Here is a tiny trained network, its code and every weight. The questions are about switching its units off for an input and a target symbol, where a switched-off unit gives its printed mean instead of its output.

import numpy as np


def w(rows, s, z=0):
    codes = np.array(rows[::2]) - 128.0
    scale = np.full(codes.shape[1], s)
    scale[-1] = z or s
    return codes * scale


def norm(h):
    return h / np.sqrt((h * h).mean(-1, keepdims=True) + 1e-5)


def f(y):
    return np.maximum(y, 0)


def softmax(a):
    e = np.exp(a - a.max(-1, keepdims=True))
    return e / e.sum(-1, keepdims=True)


def log_softmax(a):
    a = a - a.max(-1, keepdims=True)
    return a - np.log(np.exp(a).sum(-1, keepdims=True))


def net(x, mask):
    ids = ['αδεζθμξπστφω'.index(c) for c in x.split()]
    T = len(ids)
    res = E[ids] + P[:T]
    u = 0
    for l in range(3):
        r = norm(res)
        for j in range(3):
            rows = slice(2 * j, 2 * j + 2)
            q, k, v = (r @ M[l][rows].T for M in (Q, K, V))
            z = softmax(np.where(np.tri(T) > 0, q @ k.T / 2**0.5, -1e9)) @ v
            o = O[l][rows]
            res = res + np.where(mask[u + j], z, o[:, -1]) @ o[:, :-1]
        u += 3
        y = f(norm(res) @ A[l][:, :-1].T + A[l][:, -1])
        res = res + np.where(mask[u : u + 8], y, B[l][:, -1]) @ B[l][:, :-1]
        u += 8
    return log_softmax(norm(res)[-1] @ U[:, :-1].T + U[:, -1])


Q, K, V, O, A, B = {}, {}, {}, {}, {}, {}
E = w([
[138,111,96],'α',
[128,119,111],'δ',
[155,100,121],'ε',
[141,116,142],'ζ',
[50,155,190],'θ',
[137,116,93],'μ',
[143,108,88],'ξ',
[44,205,170],'π',
[194,207,60],'σ',
[93,2,190],'τ',
[129,130,110],'φ',
[140,117,147],'ω',
],0.0083)
P = w([
[91,180,252],'0',
[88,81,123],'1',
[69,87,125],'2',
[9,158,56],'3',
[16,158,77],'4',
[67,150,129],'5',
[70,155,151],'6',
[75,168,153],'7',
[115,152,193],'8',
[128,151,219],'9',
[137,144,235],'10',
],0.0023)
Q[0] = w([
[140,89,227],'0.h1',
[166,180,208],'0.h1',
[170,135,30],'0.h2',
[194,86,59],'0.h2',
[79,101,185],'0.h3',
[85,191,253],'0.h3',
],0.0055)
K[0] = w([
[225,1,67],'0.h1',
[153,99,3],'0.h1',
[146,19,75],'0.h2',
[85,24,172],'0.h2',
[92,163,202],'0.h3',
[64,195,237],'0.h3',
],0.0042)
V[0] = w([
[182,83,108],'0.h1',
[125,147,40],'0.h1',
[113,229,115],'0.h2',
[145,68,154],'0.h2',
[202,187,88],'0.h3',
[181,68,2],'0.h3',
],0.0043)
O[0] = w([
[72,100,76,46],'0.h1',
[152,58,107,107],'0.h1',
[139,56,28,136],'0.h2',
[94,192,173,111],'0.h2',
[76,1,212,4],'0.h3',
[208,124,198,56],'0.h3',
],0.0031,0.0013)
A[0] = w([
[56,169,171,140],'0.n1',
[241,158,148,200],'0.n2',
[62,107,142,2],'0.n3',
[67,198,100,93],'0.n4',
[116,164,166,80],'0.n5',
[102,168,2,174],'0.n6',
[81,4,126,65],'0.n7',
[133,105,204,168],'0.n8',
],0.0042,0.0027)
B[0] = w([
[113,144,81,208],'0.n1',
[103,92,73,231],'0.n2',
[180,223,3,131],'0.n3',
[99,88,108,203],'0.n4',
[39,149,140,144],'0.n5',
[169,79,133,255],'0.n6',
[147,24,86,157],'0.n7',
[137,113,82,179],'0.n8',
],0.0049,0.003)
Q[1] = w([
[51,155,174],'1.h1',
[134,70,79],'1.h1',
[136,105,9],'1.h2',
[78,125,195],'1.h2',
[2,176,151],'1.h3',
[45,84,184],'1.h3',
],0.0067)
K[1] = w([
[206,136,203],'1.h1',
[113,155,50],'1.h1',
[23,183,208],'1.h2',
[209,150,125],'1.h2',
[210,210,226],'1.h3',
[253,177,115],'1.h3',
],0.0059)
V[1] = w([
[156,52,137],'1.h1',
[87,125,193],'1.h1',
[59,38,101],'1.h2',
[241,136,112],'1.h2',
[169,189,9],'1.h3',
[3,24,78],'1.h3',
],0.004)
O[1] = w([
[109,78,119,129],'1.h1',
[118,142,188,95],'1.h1',
[57,97,125,197],'1.h2',
[123,172,133,40],'1.h2',
[181,149,62,186],'1.h3',
[3,97,90,253],'1.h3',
],0.0065,0.0034)
A[1] = w([
[117,78,255,128],'1.n1',
[150,106,94,162],'1.n2',
[171,93,111,248],'1.n3',
[40,98,117,134],'1.n4',
[169,187,148,145],'1.n5',
[161,187,115,254],'1.n6',
[122,155,139,124],'1.n7',
[102,126,202,82],'1.n8',
],0.0087,0.0025)
B[1] = w([
[108,141,254,135],'1.n1',
[98,148,164,174],'1.n2',
[71,165,137,179],'1.n3',
[186,118,132,254],'1.n4',
[216,121,157,130],'1.n5',
[200,167,43,147],'1.n6',
[127,105,133,134],'1.n7',
[155,90,183,134],'1.n8',
],0.0072)
Q[2] = w([
[100,11,85],'2.h1',
[144,34,48],'2.h1',
[58,118,163],'2.h2',
[190,152,59],'2.h2',
[155,239,255],'2.h3',
[25,213,172],'2.h3',
],0.0084)
K[2] = w([
[219,183,210],'2.h1',
[181,171,202],'2.h1',
[201,87,74],'2.h2',
[70,228,231],'2.h2',
[46,83,60],'2.h3',
[143,70,1],'2.h3',
],0.0083)
V[2] = w([
[201,179,217],'2.h1',
[23,227,105],'2.h1',
[111,132,208],'2.h2',
[87,110,61],'2.h2',
[149,145,68],'2.h3',
[158,197,253],'2.h3',
],0.0048)
O[2] = w([
[230,153,183,70],'2.h1',
[91,253,69,225],'2.h1',
[129,34,121,59],'2.h2',
[154,155,180,251],'2.h2',
[219,94,114,140],'2.h3',
[138,211,213,76],'2.h3',
],0.0054,0.0026)
A[2] = w([
[166,222,169,2],'2.n1',
[134,189,59,124],'2.n2',
[219,139,105,230],'2.n3',
[188,85,19,144],'2.n4',
[15,122,207,79],'2.n5',
[102,76,70,120],'2.n6',
[29,63,50,103],'2.n7',
[175,3,194,200],'2.n8',
],0.0043,0.0029)
B[2] = w([
[166,185,213,140],'2.n1',
[115,190,97,201],'2.n2',
[205,176,102,180],'2.n3',
[171,141,63,203],'2.n4',
[2,116,147,166],'2.n5',
[164,142,148,193],'2.n6',
[125,156,193,253],'2.n7',
[188,106,150,180],'2.n8',
],0.0062,0.0037)
U = w([
[32,138,203,113],'α',
[233,97,216,157],'δ',
[70,47,50,51],'ε',
[79,2,65,83],'ζ',
[86,42,203,252],'θ',
[246,26,74,123],'μ',
[177,213,225,89],'ξ',
[216,189,17,116],'π',
[85,165,116,172],'σ',
[176,235,194,54],'τ',
[87,94,53,141],'φ',
[17,212,149,83],'ω',
],0.0086,0.0042)

Each question gives the input, a string of symbols that net reads in full, and the target symbol t.
The units are the heads (2 rows each of Q, K, V and O) and the neurons (one row each of A and B). Each row of codes is followed by its name. A weight is (code - 128) times the scale printed after its matrix; where a second scale follows, it is the last column's (O, A, B and U).
mask holds one flag per unit, layer by layer, with each layer's heads first. A switched-off unit (its flag False) gives its mean, the last column of its rows in O or B, instead of its output. The means were averaged over made-up inputs and are rounded, as every weight is.
A unit's drop is (log p(t) with every unit on - log p(t) with that unit switched off) / (log p(t) with every unit on - log p(t) with every unit switched off).
The circuit of an input: a set's keep is (log p(t) with only the set's units on - log p(t) with every unit switched off) / (log p(t) with every unit on - log p(t) with every unit switched off). Starting from the 12 units with the biggest drops (on a tie, the unit counted first), units are removed one at a time, each time the one whose removal leaves the highest keep (on an exact tie, the one counted first), for as long as the keep stays at least 0.8.
circuit, biggest first: the units of the circuit, biggest drop first
k most important neurons: the k neurons with the biggest drops, biggest first
k most important neurons of layer l: the k neurons of layer l with the biggest drops, biggest first
which heads matter: for each layer, one digit per head in row order, 1 if its drop is at least 0.15 and else 0, layers parted by /
drop when u is switched off: that unit's drop, to one decimal
input ε τ ζ ω, target δ: which heads matter : 110 / 101 / 100
input ε μ θ σ π τ ε α θ ω, target δ: 2 most important neurons of layer 0 : [0.n5 0.n7]
input θ μ ζ π ω π θ σ τ δ ε, target ω: circuit, biggest first : [2.h3 1.h3]
input σ θ τ θ δ σ θ, target π: circuit, biggest first : [1.h3 2.h3]
input σ τ δ, target μ: circuit, biggest first : [1.h3 2.h1]
input ξ ε φ τ τ δ ω ε σ φ φ, target θ: which heads matter : 111 / 001 / 101
input φ ω μ σ σ π, target π: circuit, biggest first : [1.h3 1.n6 2.h3]
input σ σ ξ φ ω δ, target μ: which heads matter : 001 / 001 / 001
input θ π σ δ ω σ ζ μ τ μ, target ω: which heads matter : 000 / 000 / 001
input θ δ φ, target ω: which heads matter : 001 / 000 / 001
input ξ σ ω π ξ μ σ ζ, target θ: 2 most important neurons of layer 1 : [1.n1 1.n4]
input ε π π π ω ε ε σ θ μ, target δ: 2 most important neurons : [0.n1 0.n5]
input ε φ ζ θ π π τ φ ω ε δ, target δ: most important neuron : [0.n7]
input ε δ ε α ω τ ε, target δ: 4 most important neurons : [0.n1 0.n7 1.n3 0.n5]
input ξ ξ σ π π ζ φ μ, target θ: 2 most important neurons of layer 2 : [2.n7 2.n2]
input σ π π σ ω, target μ: 2 most important neurons of layer 1 : [1.n5 1.n6]
input σ ω φ ξ ξ, target μ: which heads matter : 001 / 001 / 100
input ξ δ π θ σ φ α θ ε, target θ: which heads matter : 111 / 001 / 100
input ξ θ ω, target θ: most important neuron : [0.n1]
input ξ θ δ, target θ: most important neuron : [0.n1]
input θ σ ε θ ξ ζ τ τ ω, target ω: 2 most important neurons of layer 1 : [1.n4 1.n3]
input ε δ φ, target δ: 3 most important neurons of layer 0 : [0.n5 0.n7 0.n1]
input σ μ σ δ ξ, target μ: 2 most important neurons of layer 1 : [1.n5 1.n6]
input ε δ μ μ ζ ε ε, target δ: drop when 0.n6 is switched off : 0.2
